In the rows, 128 means zero.
Known rows:
(903): [ 64 128 118 108  91 125 133 143  47 145 106 101  83  74 117 123 104  52
  82 171 127 145 148  68 157 107 251 191 143  82  97 111 150 170 107 117
 108 115 111]
(813): [ 35  82 114  77 112 135 168 108  92 109 114 134 165  60  91 147 133  95
  60 193  90 112 109  84 131 108 100 164 192 107 102 172 186  91 136 135
 133 113 156]
(261): [110 161  88 122 102  79 150 163 139 101 121 120 188 127 135 131 179 155
 168  94 126 187  95 128 146 135  72 131 144 116 140 136 146 130 144 125
 115 140 103]
(1258): [128 133  89 125 132 114 117  93 124 139 120 106 188 174 147 133 169 145
 159 167 123  94 142 165  98 141 106 131 126 132 128 154 131 109  84 114
 135 109 124]
(4): [133 129  94 130 157 117 109 146 112 131 121  98 127 117  98 111 139 124
 153 146 132 128 143 141 122 155 135 121 125 104 109  86 150 130 129 129
  98 124 146]
(217): [117 141 122 151  92 147 162 167 164 101 149 134 168 134 159 194 144 178
 136  77 158 192 116  90 151  88 112 121 157  99 138 170 129 144 125 111
 119 134  99]
(1405): [136 136 160 111 151 166 127 111 153 123 161 170 127 159 104 169  91 144
  83 119 180 156 130 110 154  95 160 101 134 152 131 198  56 117  72 140
 124 143 134]
(1427): [134 127  91 132 160 112 104 149 103 141 115  98 123 118  91 120 144 125
 155 154 122 124 150 135 114 155 146 121 132  93 103  77 146 128 122 130
  82 116 149]
(973): [127 130 100 122 129 109 133 125 113 123 119 128 157 131 124 117 143 122
 142 148 133 121 123 150 121 150 118 134 139 118 129 141 145 120 122 125
 127 127 133]
(38): [116 123 121 153  76  95 134 157 184 116 130 137 135 129 189 147 155 172
 158 108  86 211 114  95 152 110 102 144 158 115 152 142 130 159 118 138
 119 158  72]
(8): [153 146 195  94 169 101  80  99 150 175  80 109  87 143  74 124 112  92
 108  89  99 138 146  75 141  95 151  97 135 167 110 111  70 164  79 158
  90 128 186]
(662): [143 107 142 111  85 128 191 149  64 130 169 167 147 177 159  82 134 129
 127  66  71 105 127 188  91 159 125 160 118 143 110 112 112  44 171 151
 130 115 144]
(1302): [153 187 131 157 104 145 150 144 111 185  93 163 124  93 132 108  93 140
 122 143 122  85  92 133 135 123 221 144 136 118 191 193 116 200 140  86
 150 134 112]
(701): [158 124 201 140 105  88 124  78 165 133  52 138  88 119 170 161 135  43
 101  80 146  78 121  85  84  89  70 117 130 162 156 106 142 170 148 109
 161 100 121]
(585): [123 132 117 121 133 102 128 114 139 101 119 147 115 100 138 126 146  90
 113 149 169  94 105 144 107 144  59 116  96 158 147  97 143 107 168 117
 149 120  82]
(1319): [124 133  80 127 132 115 110  81 127 148 120  92 200 189 157 138 180 153
 166 178 119  85 151 168  90 137 103 130 124 130 126 157 128 104  67 110
 132 101 120]
(1040): [118 155 127  75 160 100 113 104 130 131 130 146 148 141  80  97 129 123
 112 142 126 140 103 143 153 138 113 108 120 178 131 159  80 106 101 155
 125 145 142]

Facts:
(1008)	nidak	(4); (1011)	nidak	(750); (1012)	nidak	(550); (1019)	nidak	(3)
(1040)	nidak	(78); (1062)	nidak	(255); (1063)	nidak	(775); (1089)	nidak	(369)
(1096)	nidak	(641); (1112)	nidak	(611); (1118)	nidak	(115); (1123)	nidak	(591)
(1129)	nidak	(369); (1136)	nidak	(1351); (1150)	nidak	(918); (1155)	nidak	(399)
(1174)	nidak	(1392); (1182)	nidak	(617); (1189)	nidak	(1240); (119)	nidak	(1392)
(1240)	nidak	(1351); (1258)	nidak	(591); (1265)	nidak	(903); (1266)	nidak	(611)
(1279)	nidak	(611); (1284)	nidak	(464); (1290)	nidak	(1351); (1302)	nidak	(1392)
(1319)	nidak	(31); (1341)	nidak	(1118); (137)	nidak	(591); (1372)	nidak	(758)
(1376)	nidak	(1279); (1390)	nidak	(278); (1405)	nidak	(78); (1423)	nidak	(115)
(1427)	nidak	(115); (1435)	nidak	(3); (1437)	nidak	(591); (163)	nidak	(758)
(164)	nidak	(1360); (193)	nidak	(918); (200)	nidak	(564); (214)	nidak	(1174)
(217)	nidak	(611); (218)	nidak	(115); (23)	nidak	(733); (241)	nidak	(591)
(255)	nidak	(641); (26)	nidak	(641); (261)	nidak	(395); (269)	nidak	(338)
(278)	nidak	(611); (288)	nidak	(1279); (29)	nidak	(3); (292)	nidak	(564)
(3)	nidak	(412); (300)	nidak	(863); (304)	nidak	(1351); (31)	nidak	(591)
(338)	nidak	(1351); (377)	nidak	(26); (38)	nidak	(393); (393)	nidak	(611)
(395)	nidak	(611); (399)	nidak	(1392); (402)	nidak	(8); (413)	nidak	(1136)
(44)	nidak	(1290); (441)	nidak	(1240); (450)	nidak	(1096); (464)	nidak	(1392)
(476)	nidak	(993); (499)	nidak	(1136); (550)	nidak	(412); (561)	nidak	(1392)
(562)	nidak	(1423); (564)	nidak	(1360); (578)	nidak	(1351); (585)	nidak	(338)
(588)	nidak	(1351); (590)	nidak	(550); (594)	nidak	(1290); (612)	nidak	(31)
(614)	nidak	(412); (617)	nidak	(641); (62)	nidak	(1360); (637)	nidak	(750)
(655)	nidak	(903); (662)	nidak	(3); (667)	nidak	(255); (701)	nidak	(338)
(708)	nidak	(412); (722)	nidak	(1174); (749)	nidak	(550); (750)	nidak	(641)
(755)	nidak	(31); (757)	nidak	(550); (758)	nidak	(733); (77)	nidak	(564)
(770)	nidak	(617); (775)	nidak	(1351); (78)	nidak	(641); (789)	nidak	(1240)
(8)	nidak	(641); (813)	nidak	(903); (831)	nidak	(863); (836)	nidak	(863)
(84)	nidak	(278); (863)	nidak	(412); (874)	nidak	(1240); (876)	nidak	(255)
(898)	nidak	(8); (903)	nidak	(733); (918)	nidak	(4); (925)	nidak	(617)
(956)	nidak	(278); (958)	nidak	(733); (970)	nidak	(4); (973)	nidak	(1427)
(989)	nidak	(588); (993)	nidak	(412); (996)	nidak	(1096); (1008)	zusto	(1011)
(1011)	zusto	(164); (1011)	zusto	(662); (1019)	zusto	(164); (1096)	zusto	(450)
(1118)	zusto	(813); (1118)	zusto	(164); (1182)	zusto	(4); (1189)	zusto	(1155)
(1189)	zusto	(164); (119)	zusto	(214); (1265)	zusto	(1063); (1266)	zusto	(164)
(1279)	zusto	(813); (1284)	zusto	(164); (1302)	zusto	(77); (1341)	zusto	(137)
(1351)	zusto	(214); (1351)	zusto	(84); (1360)	zusto	(1351); (1372)	zusto	(164)
(1390)	zusto	(164); (1392)	zusto	(757); (1405)	zusto	(164); (1423)	zusto	(399)
(1423)	zusto	(662); (1437)	zusto	(722); (193)	zusto	(770); (214)	zusto	(1266)
(217)	zusto	(164); (217)	zusto	(1118); (218)	zusto	(164); (218)	zusto	(1062)
(23)	zusto	(722); (241)	zusto	(612); (288)	zusto	(476); (292)	zusto	(813)
(3)	zusto	(813); (369)	zusto	(588); (377)	zusto	(214); (38)	zusto	(1266)
(393)	zusto	(164); (393)	zusto	(1182); (402)	zusto	(1123); (464)	zusto	(164)
(476)	zusto	(77); (499)	zusto	(993); (550)	zusto	(876); (564)	zusto	(662)
(578)	zusto	(164); (578)	zusto	(1118); (590)	zusto	(23); (590)	zusto	(1129)
(591)	zusto	(164); (612)	zusto	(164); (62)	zusto	(1174); (637)	zusto	(412)
(641)	zusto	(993); (655)	zusto	(594); (667)	zusto	(836); (701)	zusto	(722)
(708)	zusto	(164); (722)	zusto	(164); (733)	zusto	(662); (749)	zusto	(164)
(749)	zusto	(1174); (750)	zusto	(23); (755)	zusto	(898); (758)	zusto	(876)
(789)	zusto	(813); (789)	zusto	(300); (8)	zusto	(722); (831)	zusto	(1063)
(874)	zusto	(585); (903)	zusto	(77); (956)	zusto	(137); (958)	zusto	(701)
(958)	zusto	(29); (989)	zusto	(1266)

Rows:
No name comes twice in this set of rows, the named rows included.
[148 127 105 145 140 140 152 137 108  96 150 181 165 162 119 183 129 141
 122 140 214 139 124 150 110 131 138 103 167  88 131 184 120  94  96 114
 129 123 128] => (164)
[202 149  88 171 174 139 132 176 131 160  96 144 123  84  72  96 100 141
 168 144 140  90 120 171 114 183 174 107 156  77 160 135 165 185 162 114
  85 147 172] => (1174)
[111 169  71 133 121  71 128 206 137 112 120  87 168 114 113 136 194 169
 190  80 113 214 110 102 150 138  83 115 140  88 118  74 151 143 149 127
  66 133 109] => (278)
[125 119 113 140 112 156 111  71 155 159 125  74 177 182 190 148 156 152
 153 156 105  82 170 140 103 108 130 145 112 140 129 166 126 140  64 107
 143 104 114] => (755)
[110  83 132 130 100 168 167 123 109  86 150 157 128 123 149 186  94  81
  78 135 201 158 151  97 139 102 183 164 179  79 111 193 149 132  93 124
 131 133 124] => (1372)
[194 130 132 184 133 192 167 150 156 134 133 192 133 123 130 170  75 152
 121 118 192 107 124 143 118 125 188 115 176  81 172 222 131 172 125  99
 127 145 142] => (1284)
[139 116 132 150 120 166 143 125 135 119 144 141 135 145 151 172 110 136
 117 122 167 129 144 118 125 108 162 131 146 103 129 171 124 137 102 113
 131 125 125] => (218)
[136  98 187 114  82  92 146  80 123 127  51 118 123 125 156 140 121  19
 103  83 120 128 142  76 116  88 137 169 192 116 119 161 170 190 103 129
 150 118 175] => (23)
[ 87  84 128 105  86 142 156 108 112 100 123 116 122  92 153 123 105  56
  89 138 133 149 146  99 152 116 165 194 157 111 110 167 175 157 116 138
 144 141 126] => (655)
[126  94 151 153 102 117 113 109 182 121 128 160  66 108 188 149 121 110
 105 163 126 122 126 111 112 120  97 132 115 152 160 108 125 137 137 133
 147 138  56] => (989)
[126 120 117 140 111 158 118  84 151 149 130  85 163 169 180 148 144 148
 145 144 115  97 160 135 115 109 133 146 113 134 129 167 129 142  80 109
 146 110 115] => (241)

Now the same nodes, written a new way:
Known rows:
(441): [141 137  95 104 117 121 125 173 141 125 167 179 112 141 128 135 107 168
  93  96 122 123 100 122 131 125 101 138 123 148 143 130 139 149 137 146
 119 112 141 114 135 119 161 158 107 141  91]
(591): [112 138 100 177 127 116 111 113 150  98 108  91 142 116  91 136 114  95
 143 173 149 179 125 146 148 175 151  53 142  96 147 166 120 214 120 154
 138 135  89 149 101 136  80 108 187 101 170]
(1123): [ 81 154 122 106 149 172 135 141 137 130 111 126  94 116 130 133 101 144
 141 154 123 155 128 140 152 134 148 113 131 125 149 169 136 153 133 124
 142 115 137 123 137 100 146 143 111 136  77]
(1089): [110 130 133 109 133 137 134 135 116 134 129 134 102 126 140 130 117 137
 124 132 111 132 126 126 139 123 129 141 127 135 131 136 130 116 134 119
 136 122 148 124 139 113 144 142 106 137  87]
(8): [118 132 124 115  72  91 124  63 122 142 111 115 200 101  97 135 188 115
 209 115 151 103 159 133 111 121 110 127 137 133  96 122 128 185 122 129
  99 164  68 105 106 128  94  88 155  99 179]
(1290): [153 146 104 146  85  66 111 157 146 110 150 161 161 121 132 162 142 148
  95  93 150 134  79 112 124 137 122 105 112 131  90 125 157 191 146 165
 119 145 104 127 121 136 172 140 171 133 170]
(755): [ 88 159 116 114 175 205 132 148 165 125  98 125 113 125 126 117  94 141
 161 167 141 157 136 149 138 128 148 103 145 118 170 171 125 162 115 128
 130  93 116 127 128 106 109 132 112 127  95]
(163): [ 93 106 161 134 154 100 140 134 119 133  93 142 115 126 165 120 124 103
 111 154  95 148 117 101 121 135 128 171 122 153 115 139 125  90 117 141
 134 117 133 109 116  99 155 151  96 130  64]
(450): [118 131 147  86 114 129 149  94 110 161 144 133 118 120 112 139 141 145
 162 125 106  94 159 149 126 141 120 140 126 143 146 146 126 118 147 133
 119 125 145 119 124 118 151 116  97 150  85]
(77): [111 128 143 111 137 158 109 112 139 128  82 139 108 137 154  98 116 139
 130 118  71 119 122 127 138 107 133 127 114 128 130 142 150 130 138 120
 154 108 166 130 108 120 145 168 115 123  87]
(218): [127 110 119 137 143 135 125 129 129 121 138 122 113 146 112 107 102 111
 123 150 114 142 141 138 137 141 118 123 147 127 169 134 100 126 112 131
 130 106 136 137 120 132  80 133 118 111 106]
(925): [119 130 141  85 112 126 149  92 108 161 143 133 118 121 112 139 141 145
 164 124 104  93 162 149 126 143 118 139 125 142 147 149 126 120 147 135
 118 127 145 118 122 120 150 114  98 154  82]
(708): [149  96  95 145 132 157 128 128  94 126 155 114  86 139  60  87 107 116
  73 140 120 143 167 146 130 148 123 105 131 135 189 138 100  94  98 112
 155 129 135 115 128 154  90 124 122  98 146]
(412): [134 131 132 160  96 118 128 123  89 130 112 104 131  90 100 133 165 126
  79 121 155 146 134 119 119 131 167  93  96 128  87 137 155 113 129 113
 170 175 110 110 138 150 182 117 169 115 214]
(1351): [192 149  98 175 129  79 109 191 196 106 142 155 157 124 131 152 146 154
 128  82 161 126 110 125  97 117 127 106 124 133  93 108 130 168 126 167
  91 127  79 135 125 145 152 115 178 123 183]
(1019): [151  93  94 146 131 163 128 130  91 128 156 112  83 138  54  85 109 118
  65 139 122 144 171 146 128 148 123 103 129 136 189 139 102  88  95 107
 158 132 135 112 130 155  94 123 120  95 153]
(1240): [155 146 100 146  83  65 110 161 152 109 156 169 161 121 130 163 140 153
  92  90 151 132  76 111 123 137 117 105 112 133  92 123 157 195 147 168
 117 142 104 126 121 136 173 142 170 133 169]

Rows:
No name comes twice in this set of rows, the named rows included.
[126 130 124 119 157 155 130 141 137 130 115 127 137 149 136 112 111 131
 133 140 134 122 141 124 127 121 115 144 134 125 144 133 114 107 115 121
 127  96 135 133 126 121 112 130 102 132 112] => (1008)
[155 132 132 114 153 138 143 125 154 154 130 125 112 127 112 124 141 147
 193 111 113  89 188 158 104 123 121 140 135 141 149 134 102 104 122 136
  96 114 121 125 123 128 131  97 109 142  93] => (377)
[115 140 155 152 106  88 124 121 121 120 110 114 156 104 146 157 152 116
 130 137 143 146 104 116 132 132 155 110 118 119  81 130 147 152 146 139
 140 148 113 138 128 128 154 124 167 127 167] => (4)
[122 121 116 118 130 170 141 139  84 146 134 129  77 114 105 109 126 145
  77 121 127 136 149 129 127 120 143 128 110 140 135 142 140  78 114  98
 163 152 145  98 147 135 167 137 109 129 128] => (300)
[146 132  73 112 146 155 133 169 160 142 172 193 113 159 161 119  97 146
 107 100 148 116  91 124 106 116  93 143 146 123 150 112 141 142  92 152
  98 137 125 117 106 160 112 143 114 160 103] => (789)
[137 147 111 155 138  93 115 133 130 114  71  92 213 146 149 134 137 112
 136 144 182 124 138  95 128 143 113 121 109  91  75 146 133 147 118 130
 140 112 105 155 103 122 132 102 155 141 191] => (564)
[119 101 191 193 145  78 104  96 176 110  14 133 197 130 186  98 165  71
 124 143  87 136  95  86  88 126 138 136 105 134  71 129 149 126 108 168
 136 118  95 128  55 132 138 146 165 100 164] => (903)
[158 113  75 130 128 122 118 160 148 117 183 168 115 161 103 114  91 137
  90 117 123 129 115 136 128 144  88 121 145 136 184 125 109 154 113 156
 110 106 131 129 114 145  88 144 119 120 109] => (578)
[157 116  87  99 135 116 136  94 104 144 132 101 167 171  81 114 114 125
 148 142 132  81 198 136 129 179  69 134 123 114 175 163  95 123 119 136
 122  91 142 141  91 123  99  88  93 157 114] => (1011)
[110 111 197 192 144  68 131 122 157 117  69 129 198 116 176 135 165  73
 123 168 139 157  93  91  91 139 147 146 125 139  80 122 125 108 111 169
 121 119  78 130  97 127 130 124 151 108 170] => (758)
[132 133 150 162  97 123 132 124  93 129 119 108 142  90 101 140 167 126
  78 129 160 149 126 123 117 132 171  93 102 132  92 133 152 108 134 117
 165 165 108 112 144 150 179 117 167 114 220] => (993)
[136 137 152 127  90  94 134  71 136 148 116 117 200 106 110 146 183 117
 195 125 149  94 152 142 101 137 128 116 130 127 107 128 130 160 136 147
 102 143  84 126 103 143 115  83 157 124 186] => (750)

The same nodes again, as new rows of numbers:
Known rows:
(1351): [158 148 160 124 127 102 141 139 134 106 170 145 210 106 127 204 140 174
  56 138 135 138 112 134 129 144 130 204 131 120 153 157]
(578): [128 129 141 117  98 132  99 144 148 111 145 141 143 131 111 136 128 128
 165 145  92 126 126 174 124  88 121 157 142 123 116 109]
(214): [106 100 104 136 128 128 133 109 144 131 100 134  81 132 133 127 119 126
 139 135 111 145 131 188 141 136 122 117 141 129 109 136]
(38): [132 128 119 117 106 120  94 122 136 131 116 136  84 140 105  83 127 105
 170 119 124 112 134 142 110 105 128 135 132 107  97 104]
(412): [165 141  98 137 184 120 183  74  49 100 158 127 212 137 191 145 103  63
  88 110 147 193 119 121 176 160 150 145  98  98 189 168]
(755): [114 124 131 125 171 148  64 142 137 129 129 114 101 174 155 109 117 105
 158 136 128  62 139 129 102 114 123 158 151 141 160 114]
(617): [141 127 119 143 126 126 181 169  97 141 138 118 209 106 120 169 137 148
  44 138 164 102 133  72 128 197 139 139 107 136 124 111]
(1405): [117 116 114 129  98 147 122 168 123 131 121 124 141 128 107 112 127 110
 158 143 109 104 137 136 119 123 127 114 127 131  96  81]
(1040): [118 115 120 136 107 138 138 145 122 143 129 123 143 126 120 110 125 111
 144 141 112 105 137 131 135 115 124  89 130 141 112  82]
(564): [133 140 131 123 154 124 139 147 121 111 120 125 138 118 127 161 138 149
  78 120 163 131 118 100 106 192 141 184 116 113 129 164]
(1372): [101 140 152 113 126 144 115 122 153 119 121 122 105 131 116 102 129 100
 187 124 109 131 120 134 127 122 127 120 124 140  91 117]
(562): [114 125 132 127 130 132 123 119 138 131 121 125 104 133 132 108 124 114
 157 129 116 125 128 145 132 108 123 100 136 133 125 119]
(1423): [134 141 132 122 154 123 139 147 120 111 120 125 140 118 129 164 139 151
  75 119 164 131 117  98 105 193 141 183 115 114 132 166]
(722): [107 100 104 136 129 128 134 108 144 131 100 134  82 131 133 126 119 127
 142 134 111 145 131 189 140 137 121 117 141 130 109 135]
(1008): [115 122 123 121 118 140 106 140 137 121 116 128 103 136 118 108 126 112
 171 131 108 123 129 151 116 114 126 128 134 124 108 114]
(499): [109 130 153 131  87 142 149 103 122 120 163 159 134 177 110 151 124 148
 215 114 110 104 127 148 115 108 121 176 146 147 139  77]
(903): [120 167 190 101 178 152 136  70 163 120 145 103 145 127 112 166 137 138
  95 127 202 147 115  64 155 181 142 174  93 126 102 196]

Rows:
No name comes twice in this set of rows, the named rows included.
[124 129 126 151  98 145 219 154  69 139 155 139 208 150 102 189 137 169
 101 114 172  75 134  53 104 227 142 185 109 152 132  71] => (641)
[130 140 139 119 206 111 127 157 113 155 166 100 141 130 193 158 130 190
  40 117 153  93 130 109  94 167 142 141 130 117 201 173] => (137)
[131 131 123 102 122 119  69 111 147 171 161 124  81 159 128  78 119 147
 168 110 101 105 147 159 104 107 134 154 124 112 104 116] => (956)
[122 119 128 148 138 133 123  99 136 166 148 117 164 149 148 111 111  98
 126 137 115  85 146 115 161 125 117 108 133 180 136  84] => (898)
[164 139  95 132 135 143 115 154  87 100 123 129 148 124 141 149 133 146
 105 103 122 199 122  66 114 166 144 175  97 126 160 189] => (3)
[130 118 120 139 115 150 138  49 107 136 135 123 126 131 156 102 113 130
 170 113 133 175 134 104 162  61 117  67 128 115 161 136] => (757)
[165 148 119 114 130  90 119 116 114 130 122 139 110 126 104 118 139 139
  78 100 188 115 127  86  96 174 144 197 111  85 109 147] => (1279)
[116  98 111 121 134 156  99  80 159 132 112 123  77 154 112 141 115 140
 141 157 152 144 142 182 159 117 124 144 134 107 100 161] => (1302)
[108 126 131 106 140 143  84 132 151 157 161 113 102 154 144 110 119 154
 166 124  84 117 140 168 111 120 132 146 128 132 119 132] => (1341)
[135 129 124 128 119  96 121  88 132 151 121 135  88 128 128  72 123  97
 145 113 131 115 133 138 135  89 122  83 135 117 119 104] => (84)
[117 117 108 123 132 143 160 115  88 116 150 124 194 154 132 112 100  32
 164 154 128  94 135 194 155 130 138 135 125  92 100  59] => (637)
[123 121 143 124 149 139 119  70 150 145 135 113 108 139 134 116 117 115
 133 147 156 128 138 142 172  79 120  77 133 122 135 142] => (77)
[108 103 110 142 135 118 146  98 142 140 105 132  90 125 144 123 117 121
 130 132 112 145 129 182 153 127 119  90 143 136 124 134] => (1155)

